Each row is followed by roughly how far along a hidden order it lies, from 0 to 30. A new part has a new order.
In the rows, zero is written as 100.
[113  79 111 108  79  93 111  77  93 121 110  89 124 113  80 108 105 127
  92 107 117  93 117 106  74  57  75  83  36 114 145  87  97 103 109 104
 139 142 104  75 110 101  29  92  83  77 135  98  93 119 107  50  80  61
 110  51 103  83  66  92  71  97  83  80  81  95  88 103 125  88 111  98
  74  97 102 144  92 108 108 103  81  97  98 111  98] | 29
[109 135 103 104 100  66 112  85  87 108  98  94  91 121  95 111  88 127
 109 105  74  94  93  78  86  54  98 110 130  74  86 103  97 100  99 103
  99 106  65 120 110  87 108  89 119 105  84 117 102  68  90  75 110  88
 112  78  87 100 138  79 129 127 108  98  99  88 101  85 100 102 110 102
  86 121  97 118  97  79 104  91 108  96  94  75 130] | 1
[ 95  90  92 112  90 121  94 104 118 107  99  90 113  86 101  88  88  89
  87  93 120  93 112 115 102 100 101  91  55 112 128  84 103 105 112  98
 120 111 119  63 105  98  48 104  74  82 122  90  95 133 113  87  91  86
 107  93  94 113  65 106  63  82  86  88 100 109  94 116 115  94  99  96
  86  94  85 104  93 114 108 102  57  92 103 114  96] | 30
[102 128 104 102  96  75 111  83  89 105 101  95  90 121  97 108 104 126
 110 106  79 102 103  83  82  69  97 105 114  80  91 109  99  99  94 106
 100 113  63 111 107  91 103  91 116 106  93 108 101  68  94  80 108  87
 115  79  92  85 126  94 118 127 104  93  97  94  96  87  98 100 109 100
  90 115  94 118 104  84 102  95  91 100 101  81 122] | 5
[ 83 109 101 107 105 102  94 107 115  98  70  95  60  87 117  84 103  88
  96 104  88 105 101  91 102 134 116  96 122 114  79 103 100  96  92 101
  90  93  74 100 105  92 121 114 115 120  81  85  96  75 113 120 123 127
 117 121 100  81 124 102 122 134 119 112 119 114 102 100  73 104  90 102
 111  92  88  76 116  80 111  94  93  93 104  83 109] | 7
[ 83  87 100 105  93 120  90 112 119  85 103 100  84  68 112  84 106  73
  88 103 117 109 106 112 102 155 122  99  79 121 120  87 102 100  96 102
  94  91 114  75 100  94 102 116  88 102  95  87  90 118 106 115 108 106
 101 122  99  92  78 105  85  83  94 104 107 116  98 111  89 100  98 100
 110  75  93  85 114 103 111 106  90  92 111 101  81] | 21
[113 126  97 102  91  80 115  63  83 103 120  91 122 137  90 123 100 134
 109  93  94  91 114  92  84  35  75 103  96  64 101 110 120 103 110 107
 116 118  85 106 103  97  73  79 110  80 111 114 113  83  87  60  86  54
 105  49  85 122 110  89  91 105  93  85  84  86  91  82 130  99 114  90
  71 129  86 133  76  98  87  97  77 108  95 102 121] | 12
[109 133 103  96  93  70 112  73  90 101 115  93  99 126  94 123  99 128
 111 103  81  93 105  88  80  47  89 112 136  66  78 110 121  98  93 110
 102 117  70 119 103  92  98  80 120 102  88 121 110  64  83  77 104  77
 110  68  81 108 133  81 127 117 108 100  92  84  94  78 110  98 110  92
  88 124  92 122  87  79  97  92 102 104  93  84 125] | 0
[ 97 125  98 102  94  88 106  87  99 101 104  94  91 113 101 104 104 113
 107 102  87 101 106  92  88  77 100 102 111  81  93 107 108  99  95 106
 101 112  74 102 104  93  99  92 109 103  96 105 101  76  96  91 107  87
 114  86  89  95 118  91 109 116 101  94  99  97  95  91 103  99 105  96
  90 111  88 111  97  89 101  95  79 100 104  88 113] | 9

New part:
[ 95  67  58  98 105  88  93 101 120  48  89 105  92 140  52  89  97  75
  95  97 119 109 109  79  99 109 104 107  99 101 111  94 108  94  89 100
  72 104 136 102  90  85 119 111 122 106] | 28
[ 96  88  51  96  92  84  90 100 119  62  84 106  90 114  78 105 106  80
  91 102 116 108 113  70 114 120 108 106  94 101  99  92 113  96  89 106
  80  97 132 101  95  91 120 108 108 111] | 21
[118  96  26 120 104  80  93  92 152   0 176 122  71 137  21  98 110  38
 102 101 137 107 119 109  88 145 111 118  99 121 107  74  86  88  69 119
  70  86 106 105  79 102 129 111 106 115] | 21
[101  70  43 102 101  77  88  97 125  28  95 111  86 144  48  93  99  74
  95  98 121 109 114  81 105 119 107 111  96 106 117  86 108  96  78 103
  70  96 154 103  88  93 124 112 118 107] | 29
[104 133  80 116 100  90 100  97 116  61 151 114  91  96  69 101 109  68
 104 101 108 107 102 123  93 135 107 109  95 114 101  83  95  90  86 112
  98 100  89 103  90 116 112 107  93 108] | 0
[105 107  83 106  93  93  94  96 125  86 110 107  91  76  81 104 108  84
  99 101 104 102 112 100 107 120 107 107  96 107 102  85 100  97  89 106
  91  91 108 102  96 110 113 100  95 107] | 5
[ 97 119  89  99  77  88  95  95 112  70 107 119  92 117  87 115 128  57
  96  98 105 105 116  83 108 132 117 112  89 104 100  77 103 102  86 115
  97 119  86 103  95 116 109 100 101 118] | 3
[102  60  43 105 103  84  95  97 131   4 117 116  80 146  37  89  96  72
  96 101 122 109 110  95  93 123 108 110  91 106 119  71 101 104  79 107
  72 104 161 104  83  96 127 113 117 103] | 28
[111  84  37 111 109  80  94  94 134  16 135 114  81 138  35  87 100  60
 101  98 131 105 112 103  87 130 106 106 102 111 113  86  96  93  76 109
  74  92 131 104  86  95 124 111 115 107] | 24
[112  97  76 106  92  89  91  91 133  64 109 118  88 135  66  97 118  52
 103  92 116 100 117  96  95 137 114 113  99 110 114  83  97  99  81 111
  84 104 103 104  94 115 113 102 112 113] | 9
[106 118  89 106  92  92  94  95 109  93 110 110  95 107  82 101 113  74
 103  97 103 101 108 101 101 120 110 108  99 109 103  89  99  94  89 107
  95  97  90 102  99 111 113  99 100 111] | 2
[ 97  68  57  95  99  86  88  99 123  40  71 109  91 140  58  92 101  82
  94  97 120 108 115  73 107 113 107 108  96 101 115  89 110 101  83  99
  70 102 146 103  94  92 125 110 121 106] | 28
[ 93  59  60  97 106  86  93 102 115  33  83 103  86 129  56  91  88  96
  92 103 117 110 103  83 104 104 100 104  93 100 113  82 110 100  89  99
  88 100 166 102  86  86 123 111 116  99] | 30
[110  81  62 105 105  91  93  96 116  80  83 104  97 126  71  85 100  82
 104  93 116  99 110  95  95 110 104 107 108 106 114 102 101  93  86  99
  87  90 118 102  98  96 112 106 119 103] | 16
[109  81  41 110 101  77  85  95 141  22 115 112  81 137  32  92 105  61
  97  99 126 108 120  84 105 131 109 114 102 113 108  88 105  85  82 109
  66  83 138 104  86  92 134 113 116 114] | 28
[101  70  44 103 106  84  92  99 121  45  94 104  84 127  46  89  91  88
  95 102 123 103 117  87 103 111 102 106  98 103 114  91 107  96  86  99
  78  90 156 102  89  87 127 111 113 102] | 28
[100  57  45  98 108  83  92  98 121  34  85 107  90 143  44  84  96  84
  96  96 128 106 109  85  94 107 107 107  98 102 125  85 104 102  82 101
  69 103 152 103  89  88 120 108 124 101] | 30
[102  89  49 103 103  83  88  99 125  54  90 104  88 121  51  94  99  89
  95 101 117 108 114  76 109 109 106 108 103 106 106 102 111  85  89 100
  73  84 141 102  95  87 121 111 112 109] | 26

Part 3:
[105  99 112  64 111  97 107 109  83 104  95 111  82  82 100  87 112  96
 122  96 106 109  97 146  79 109 118 116  96  87  76  84 117] | 13
[101 107  76 145  67  83 106 119 120 100 105  71 122  99  84 118 123  91
  99 117 108  64 129 107 144  16 119 106 109 109 190 147  69] | 22
[116 108  89 149  86  85  94  89 121  95 100  60 116 111 103 120  83 105
  90 108 101  64 106  61 150  73 102  91  83 108 130 133  71] | 14
[ 99 104  96 124  93  89 103 112 113 101  86  90  91 110 107 110 108  84
  88 125  93  98 108 100 140 107  97 103 105 117 114 132  83] | 9
[113 110 101 111 113 106 107 116 106  96  73  98 102 125 101 114  92  80
 127 101 105  93 107 130  66  87 105 118 116  98  94  87 115] | 3
[123 117  96  97 129  77 109 116 105  98  69  95  58 108  87 100  92  79
 105 116  93  75 107 104 114 134  93 100 116 100  76 105  87] | 22
[ 71  92  76 110  90 110  91  58 104  95 114  84 127 118  94 105  67 124
  80  91  88 130  70  34 147  80  83  79  65 110 144 104  93] | 22
[103 100 115 103  81 115 112  97  84  95 123  81 132  85 110 116 119 134
 118  73 129  61 120 157  88  32 137 121  98  96 148 100 105] | 2
[108 110  95  53 126  72 114 113  91 103  73 108  57  81  74  75 126  76
 132 114  97 106  93 143 113 106 114 111  96  86  78  91  96] | 19
[118 100 117 111 114 112  96  90  94  95  96  97 100 114 128 109  72 118
  88  84  99  89  93  79  84 143  86  95  94 105  57  90 101] | 8
[145 115  97 116 119  77 107 134 107 100  86  98  74  90  93 107  97  94
  94 104 101  33 134  92  94 106  97  90 134 101 100 111  72] | 22
[ 88  95  99  93  90  98 102  98  92 101 110 101 111  90  98  97 109 112
 103  94 107 110 104 112  94  68 114 103  96  95 130 102 106] | 13
[ 99 112 103 151  82  84 104  95 122  97  97  68  92 117 112 126 105  94
  78 124  98  61 117  90 185  98  94 106 112 129 131 157  69] | 9
[127 112  90 138  89  81  99 114 129  99  81  67 106 111  95 112 111  71
 133 125 108  68 110 121 115  52 130 120  94  93 114 123  90] | 16
[116 106  93 123 106  83  96  75 105  94  99  67 101 102 108 112  68 122
  76  96  92  71  92  46 158 106  91  76  70 111 126 120  66] | 11
[100  97 112 121  84 127  88  80 112  96 106  79 126 125 122 113  78 117
 103 105 107  90  92  94 110  88 118 109  74  94  87 112 114] | 5
[116 100  96 104  95  84 101  98 100 100 103  80 106  82  97 102 110 104
 106 101 107  75 110 107 119  72 116  97  80  97 113 113  79] | 17
[101 109  81 102 108  76  98  98 118 100  81  90  85 113  84  94 100  84
 102 125  85 103  86  83 142 100  99  94  79  96 107 115  90] | 18
[ 86 108  63 102 105  73 101  81 112  97  98  85  91 101  64  96  90  98
  82 109  83  95  89  43 173  70  83  77  89 106 167 119  69] | 28
[ 90 102  72 100  93  77  98  89 111 103  98  87  89  92  76  91 106 103
  78 121  85 101  94  56 183  80  96  76  78 106 152 136  64] | 18
[114 111  80  91 110  66 109 111 107 101  83  84  81  83  73  94 115  84
 114 116  97  82 103 106 140  72 112  99  93  95 136 117  73] | 16
[102 102 108 102  94  76  96  63 102  99 133  81  85  70  96  93 101 118
  72  93  96  64  94  59 163 122  86  85  87 106  93 112  72] | 0
[ 98 105  86  88 100 109  98 102 115 102  80  91 104 118  90  96 101  96
 121 125  98 107  93 113 124  59 122 107  82  86 119 116 109] | 12
[114 112 103  86  99  76 107 136 118 108  78 110  62  92  81  83 150  40
 153 136 107  96 108 177  88  92 139 138 123  81  60 104 114] | 25
[119 111  84 121  91  78 108 138 119 104 117 109  94  80  73 103 119  86
  93 103 103  48 148  86  86  54  92  87 162 105 140 120  74] | 30
[ 89  98  89  67  88  91 101  77  91 103 107  84 106  73  84  84 130 117
 118 103 107 113  81 126 142  52 139 103  56  83 142 107  91] | 14
[118 107 114  86 113  86 110 134 100 105  85 113  71  85  90  91 127  69
 133 116 107  90 115 163  69 110 119 126 126  89  59  94 110] | 20

New part:
[ 74  99  96  94 113 113 103 133 128 157 184 133 147 128 134 116 128 120
 113  87 122  85  82  60  94  70  62  55  44  68  46  61  89  79 107  86
 119 119  94] | 18
[132 154 122 132 150 128 109 150 136 142 151  98 104  89  81  78  59  62
  72  48  82  41  56  54  85  78  81  80  84  95 102 137 130 144 144 121
 155 200 118] | 28
[ 96  90  94  92  94  99 105  85  88  92 107 102 102 104 109  91 110 105
  94 108 113 123 109  89 118 103 102 125 116 111 115 121 116 109 105 103
 110  77  87] | 21
[ 88  95  87  70  78  84  78  77  38  65  99  60  85  84  94  81 103 105
  97 101 148 133 128 125 148 122 118 161 134 119 121 147 128 120 123  93
 115  57  62] | 5
[147 141 118 122 121 110 103 101  80  78  79  64  65  69  65  60  47  58
  62  73  81  76  86  80 105 104 107 135 133 125 145 167 141 151 135 128
 140 167 112] | 17
[ 88 125 104 101 123 111  89 142 116 139 157  91 111  96  92  96  69  85
 103  59 110  62  75  87  97  85  85  76  71  87  84 118 121 127 139 105
 140 196 100] | 21
[ 65  79  88  84  95  97  96 113 108 125 135 115 123 114 118 113 123 117
 115 100 120 106 101  99 106  96  93  93  90  93  87  94  98  96 105  94
 104  98  89] | 25
[124 144 119 122 138 123 105 140 129 131 139  95  98  88  75  81  63  65
  79  54  84  47  63  66  87  83  87  82  89  98 104 141 130 143 141 121
 149 200 120] | 27
[122 130 111 106 111  99  84 103  75  78  81  51  63  68  60  73  53  65
  86  73 102  84  99 121 116 116 121 142 141 122 139 167 136 149 134 114
 126 151  98] | 15
[ 84 110  99  92 108 101  85 122 104 121 136  96 113 102 104 114 108 110
 127  91 131 102 105 124 113 103 100  92  81  88  76  85  90  83  94  76
  88  78  73] | 10
[103 100  95  85  80  77  73  72  49  48  47  45  60  73  70  80  78  92
 108 101 111 119 123 155 121 131 132 141 139 120 130 131 109 112  99  97
  87  83  89] | 0
[ 90  98  96  92 101 100  97 106 100 115 127 104 113 107 113 110 121 114
 115 104 125 113 109 106 111 100  94  96  86  91  77  81  88  78  93  81
  87  55  78] | 8
[117 122 103  96 103 100  91  91  55  79 103  58  75  76  76  64  69  76
  80  79 119  97 102  95 132 109 111 155 135 125 138 178 148 151 141 116
 144 131  87] | 14
[109 106  96  85  83  84  80  74  45  54  67  51  67  69  79  79  82  91
 100  99 120 117 119 130 129 121 120 147 134 119 127 142 121 119 115 101
 108  86  84] | 1
[ 85 117 109 114 135 121 107 158 168 173 175 140 144 122 119 124 110 103
 113  73  98  59  67  70  73  69  69  30  41  66  48  59  82  87 109  94
 111 165 109] | 27
[ 42  56  77  66  74  84  89  99 103 115 129 126 135 129 135 137 156 146
 139 124 138 130 122 122 109 100  94  77  75  80  58  53  68  54  76  71
  71  28  76] | 13
[ 80  99  93  86 101 105  96 109  90 118 147  99 118 106 113  93 115 109
 103  93 136 108 103  91 127  98  95 122 102 102  99 122 117 109 120  94
 123  86  72] | 21
[ 77  97  98 104 118 115 112 136 144 156 164 139 143 127 127 118 125 114
 108  93 109  86  83  68  90  76  75  63  62  78  64  72  90  84 102  93
 109 114  97] | 30
[ 92 102  95  89  98  97  83 104  89 104 121  89 103  99  99  96  98  97
 102  86 114  91  93  92 105  94  92  94  88  95  91 109 109 111 117 103
 122 135  99] | 12
[ 44  64  77  64  73  80  76  97  86 104 118 106 120 115 124 134 145 141
 150 118 148 136 129 146 119 111 107  92  84  84  65  56  72  57  78  63
  65  21  66] | 6
[129 129 117 124 128 120 116 119 120 117 118  94  98  92  87  76  68  69
  65  71  68  64  68  53  88  82  85  96 101 103 116 136 126 143 131 128
 145 190 120] | 26
[142 140 120 132 131 118 114 117 120 111 104  92  89  88  81  79  65  71
  74  79  77  69  79  78  90  93  94  94 104 103 110 120 113 121 114 113
 118 147 112] | 17
[ 49  74  85  81 100 103 101 129 134 155 174 145 154 137 142 134 150 135
 133 104 130 102  95  85  97  79  73  52  47  69  44  45  75  62  91  77
  94  82  84] | 23
[115 122 113 126 136 130 126 139 153 158 159 136 135 116 116  97  97  89
  80  76  80  59  59  33  75  64  64  55  59  82  76  91 104 109 118 113
 134 172 121] | 30
[ 96 110 105 109 128 124 118 139 147 157 172 137 140 121 125 107 117 103
  97  83 104  79  74  51  92  72  71  68  64  82  69  87 101  98 113 101
 124 129  98] | 30
[ 54  66  75  57  64  74  71  80  55  75 102  81 100 102 108 112 128 127
 133 112 148 134 131 139 131 117 110 124 107 100  94  98  97  88  97  80
  89  56  72] | 5
[108 128 109 109 123 112  97 130 115 130 140  96 109  98  97 100  91  91
 105  77 113  83  90  98 105  94  93  90  86  92  85 103 104 104 115  90
 108 116  87] | 14
[ 91  92  89  74  75  78  75  69  37  47  71  56  76  79  84  84  93 100
 105 104 130 128 125 134 132 123 122 151 132 116 123 133 118 114 111  94
 101  70  80] | 0
